Below are the code and all the weights of a small trained network. Each question names an input and a class and asks about switching units off, where a switched-off unit gives its printed mean instead of its output.

import numpy as np


def w(rows, s, z=0):
    codes = np.array(rows[::2]) - 128.0
    scale = np.full(codes.shape[1], s)
    scale[-1] = z or s
    return codes * scale


def f(y):
    return np.maximum(y, 0)


def log_softmax(a):
    a = a - a.max(-1, keepdims=True)
    return a - np.log(np.exp(a).sum(-1, keepdims=True))


def net(x, mask):
    res = np.array(x, float).reshape(1, 7) / 4 @ E
    y = f(res @ A[0][:, :-1].T + A[0][:, -1])
    res = res + np.where(mask, y, B[0][:, -1]) @ B[0][:, :-1]
    return log_softmax(res[-1] @ U[:, :-1].T + U[:, -1])


A, B = {}, {}
E = w([
[139,133,122,151,138,127,154,136,152,130,126,123],'x0',
[206,111,122,2,176,138,116,179,140,198,110,210],'x1',
[110,146,51,166,169,199,57,150,60,181,56,98],'x2',
[151,120,103,156,147,130,134,134,152,106,123,131],'x3',
[71,21,132,220,95,190,155,220,82,156,206,164],'x4',
[67,103,201,49,114,162,158,100,112,172,89,71],'x5',
[167,70,29,89,125,61,177,94,91,120,139,96],'x6',
],0.0078)
A[0] = w([
[189,99,109,25,152,169,116,201,168,232,111,206,76],'n1',
[32,33,137,98,42,170,153,184,135,230,188,91,97],'n2',
[75,119,167,50,126,161,182,95,107,159,79,17,212],'n3',
[151,61,47,93,90,61,160,50,22,136,140,116,52],'n4',
[41,145,125,185,111,151,135,83,89,26,132,15,37],'n5',
[88,215,223,147,72,151,21,176,171,122,84,191,183],'n6',
[98,181,3,156,176,189,62,184,57,200,37,51,96],'n7',
[161,245,150,49,133,116,93,11,162,117,64,58,2],'n8',
],0.0064,0.0054)
B[0] = w([
[101,185,136,188,133,56,87,47,124,175,92,172,220],'n1',
[178,103,105,143,186,160,105,118,80,51,107,135,202],'n2',
[142,205,113,161,57,122,92,105,140,34,152,98,236],'n3',
[62,152,100,111,126,200,195,152,174,184,47,64,191],'n4',
[98,100,186,168,110,75,57,93,98,212,79,167,195],'n5',
[115,102,55,92,85,153,192,135,131,129,86,1,233],'n6',
[128,105,214,50,83,81,135,195,142,66,166,91,254],'n7',
[168,28,116,167,242,186,144,148,32,144,193,171,233],'n8',
],0.0093,0.009)
U = w([
[149,56,107,169,254,232,106,164,8,139,166,175,52],'0',
[133,144,129,122,124,82,145,102,135,100,96,108,253],'1',
[56,169,214,160,127,45,73,42,108,237,64,168,41],'2',
[101,132,117,94,130,110,156,104,144,99,131,106,243],'3',
[108,131,225,33,102,32,204,151,174,62,197,127,159],'4',
[63,153,74,83,134,202,248,126,158,188,41,56,51],'5',
[155,235,74,151,98,114,98,101,123,54,178,125,150],'6',
],0.0072,0.0059)

Each question gives the input, the list of numbers given to net, and the class t.
The units are the neurons (one row each of A and B). Each row of codes is followed by its name. A weight is (code - 128) times the scale printed after its matrix; where a second scale follows, it is the last column's (A, B and U).
mask holds one flag per neuron, in row order. A switched-off neuron (its flag False) gives its mean, the last column of its row in B, instead of its output. The means were averaged over made-up inputs and are rounded, as every weight is.
A unit's drop is (log p(t) with every unit on - log p(t) with that unit switched off) / (log p(t) with every unit on - log p(t) with every unit switched off).
The circuit of an input: a set's keep is (log p(t) with only the set's units on - log p(t) with every unit switched off) / (log p(t) with every unit on - log p(t) with every unit switched off). Starting from all 8 units, units are removed one at a time, each time the one whose removal leaves the highest keep (on an exact tie, the one counted first), for as long as the keep stays at least 0.8.
circuit, biggest first: the units of the circuit, biggest drop first
unit that matters most: the unit with the biggest drop
k most important neurons: the k neurons with the biggest drops, biggest first
drop of u: that unit's drop, to one decimal
input [2,-6,5,8,-8,-6,-1], class 0: 2 most important neurons -> [n8 n3]
input [-2,-4,-4,3,3,0,5], class 5: 3 most important neurons -> [n4 n7 n8]
input [1,-7,-6,-6,-6,0,2], class 2: 4 most important neurons -> [n5 n7 n6 n2]
input [3,-8,-6,-5,-2,-5,-1], class 2: 3 most important neurons -> [n5 n7 n3]
input [-8,8,-4,-4,-6,-6,1], class 2: unit that matters most -> n1
input [1,0,-7,-5,-1,8,-6], class 6: circuit, biggest first -> [n3 n7]
input [-3,0,8,1,7,3,6], class 4: 2 most important neurons -> [n7 n8]
input [6,-6,-8,-8,-6,-7,-7], class 1: circuit, biggest first -> [n7 n6]
input [7,8,1,-3,7,7,4], class 2: 3 most important neurons -> [n1 n8 n6]
input [2,-2,2,-3,-5,3,-5], class 0: 3 most important neurons -> [n8 n4 n1]
input [3,-4,-2,-5,-4,6,-5], class 6: 2 most important neurons -> [n3 n4]
input [7,6,-5,5,3,-5,8], class 5: 3 most important neurons -> [n4 n7 n3]
input [-7,0,-6,-6,-6,4,-8], class 5: 2 most important neurons -> [n6 n7]
input [-1,-3,7,-1,0,-4,-8], class 5: 2 most important neurons -> [n6 n3]
input [-5,-2,6,-2,4,-4,-5], class 4: 3 most important neurons -> [n7 n8 n4]
input [-3,-7,3,-5,-7,4,-6], class 0: 2 most important neurons -> [n8 n1]
input [6,1,-2,-6,2,6,-7], class 5: circuit, biggest first -> [n6]
input [1,-8,-7,-5,4,3,1], class 2: 2 most important neurons -> [n5 n7]
input [1,2,-2,2,-6,-5,2], class 0: circuit, biggest first -> [n8 n3]
input [-3,-8,-8,6,1,-6,-6], class 2: circuit, biggest first -> [n5]
input [-5,-4,3,5,-6,2,-2], class 0: drop of n8 -> 1.3
input [4,-3,-5,0,-5,-3,0], class 0: drop of n3 -> 0.3
input [5,-1,8,-7,5,-3,4], class 4: drop of n6 -> 0.0
input [3,5,-2,4,0,8,-4], class 6: drop of n7 -> 0.1
